-13	-6	-10	10	0	1
-36	11	19	8	-15	-2
4	28	1	25	-10	3
15	0	6	3	5	-3
-24	-9	13	18	-23	-33
2	37	49	-22	-11	-16
17	32	12	-21	26	-11
-24	9	-1	-15	13	-23
2	28	18	-10	-12	-4
-16	-9	-20	22	-13	-9
23	6	22	-25	0	-40
Indices start at 0.
Report the entry in the top-right corner.
Answer: 1
The entry in the top-left corner is -13
Report the entry just right of 17.
Answer: 32
Report the entry in row 0 and column 1.
Answer: -6
Report the entry at row 1, column 0.
Answer: -36
The entry directly above 23 is -16
The entry directly above 8 -> 10
Report the entry directly above 5.
Answer: -10
The bottom-left entry is 23
Report the entry just right of 5.
Answer: -3
The entry at row 0, column 2 -> -10
The entry just right of 9 -> -1
Report the entry directly above the largest entry.
Answer: 13
Report the entry just left of 19.
Answer: 11
The entry just left of the smallest entry -> 0
The entry just left of 49: 37
The entry in row 2 and column 1 is 28
The minimum: -40
The entry directly above -21 is -22
The entry just left of -3: 5
The entry directly above the smallest entry: -9
Report the entry in row 1 and column 2.
Answer: 19
